Here is a tiny trained network, its code and every weight. The questions are about switching its units off for an input and a class, where a switched-off unit gives its printed mean instead of its output.

import numpy as np


def w(rows, s, z=0):
    codes = np.array(rows[::2]) - 128.0
    scale = np.full(codes.shape[1], s)
    scale[-1] = z or s
    return codes * scale


def f(y):
    return np.maximum(y, 0)


def log_softmax(a):
    a = a - a.max(-1, keepdims=True)
    return a - np.log(np.exp(a).sum(-1, keepdims=True))


def net(x, mask):
    res = np.array(x, float).reshape(1, 4) / 4 @ E
    y = f(res @ A[0][:, :-1].T + A[0][:, -1])
    res = res + np.where(mask, y, B[0][:, -1]) @ B[0][:, :-1]
    return log_softmax(res[-1] @ U[:, :-1].T + U[:, -1])


A, B = {}, {}
E = w([
[190,198,192,142,35],'x0',
[175,90,215,99,103],'x1',
[2,95,208,82,115],'x2',
[188,91,116,143,68],'x3',
],0.0096)
A[0] = w([
[132,19,128,82,160,254],'neuron 1',
[89,202,223,91,177,239],'neuron 2',
[151,56,77,153,66,170],'neuron 3',
[58,139,158,136,80,51],'neuron 4',
[41,174,100,152,196,60],'neuron 5',
[67,65,153,122,4,168],'neuron 6',
[221,101,185,141,58,189],'neuron 7',
[186,155,54,138,148,218],'neuron 8',
],0.013,0.0029)
B[0] = w([
[31,156,189,249,221,221],'neuron 1',
[251,61,85,164,87,234],'neuron 2',
[211,56,172,209,125,196],'neuron 3',
[101,63,78,156,150,185],'neuron 4',
[148,205,120,38,53,233],'neuron 5',
[92,20,62,193,153,221],'neuron 6',
[255,145,87,4,65,246],'neuron 7',
[101,25,84,129,84,247],'neuron 8',
],0.012,0.011)
U = w([
[69,242,113,51,113,11],'0',
[111,197,241,184,213,43],'1',
[137,61,107,224,160,254],'2',
[254,187,198,66,92,163],'3',
],0.0084,0.0028)

Each question gives the input, the list of numbers given to net, and the class t.
The units are the neurons (one row each of A and B). Each row of codes is followed by its name. A weight is (code - 128) times the scale printed after its matrix; where a second scale follows, it is the last column's (A, B and U).
mask holds one flag per neuron, in row order. A switched-off neuron (its flag False) gives its mean, the last column of its row in B, instead of its output. The means were averaged over made-up inputs and are rounded, as every weight is.
A unit's drop is (log p(t) with every unit on - log p(t) with that unit switched off) / (log p(t) with every unit on - log p(t) with every unit switched off).
The circuit of an input: a set's keep is (log p(t) with only the set's units on - log p(t) with every unit switched off) / (log p(t) with every unit on - log p(t) with every unit switched off). Starting from all 8 units, units are removed one at a time, each time the one whose removal leaves the highest keep (on an exact tie, the one counted first), for as long as the keep stays at least 0.8.
circuit, biggest first: the units of the circuit, biggest drop first
unit that matters most: the unit with the biggest drop
k most important neurons: the k neurons with the biggest drops, biggest first
drop when u is switched off: that unit's drop, to one decimal
input [0,-8,-4,-4], class 0: circuit, biggest first => neuron 5; neuron 2
input [0,1,1,-5], class 3: 3 most important neurons => neuron 6; neuron 8; neuron 1
input [0,-8,4,-4], class 0: 2 most important neurons => neuron 5; neuron 7
input [-8,-1,0,-8], class 0: most important neuron => neuron 5
input [-3,5,-6,4], class 3: 3 most important neurons => neuron 7; neuron 6; neuron 4
input [4,-1,1,1], class 3: 3 most important neurons => neuron 1; neuron 8; neuron 7
input [2,0,0,4], class 3: 2 most important neurons => neuron 7; neuron 1
input [-8,3,5,-1], class 1: circuit, biggest first => neuron 1; neuron 8
input [-4,-1,1,-4], class 0: circuit, biggest first => neuron 5; neuron 3
input [-8,2,2,-7], class 1: 3 most important neurons => neuron 1; neuron 7; neuron 8
input [-7,3,3,-3], class 1: 2 most important neurons => neuron 1; neuron 8
input [1,4,1,3], class 3: 3 most important neurons => neuron 7; neuron 8; neuron 4
input [3,-4,-6,3], class 3: 2 most important neurons => neuron 6; neuron 7
input [-7,-7,3,2], class 0: unit that matters most => neuron 5
input [4,-4,-7,3], class 3: 4 most important neurons => neuron 7; neuron 6; neuron 1; neuron 4
input [6,-8,-6,5], class 3: 4 most important neurons => neuron 7; neuron 6; neuron 1; neuron 4
input [-1,-7,-1,-6], class 0: 3 most important neurons => neuron 5; neuron 7; neuron 3
input [5,-5,-3,-3], class 0: drop when neuron 7 is switched off => 0.2
input [4,7,6,6], class 2: drop when neuron 4 is switched off => 0.1
input [4,-4,-4,6], class 3: drop when neuron 4 is switched off => 0.0
input [-6,0,-3,-3], class 0: drop when neuron 5 is switched off => 0.3
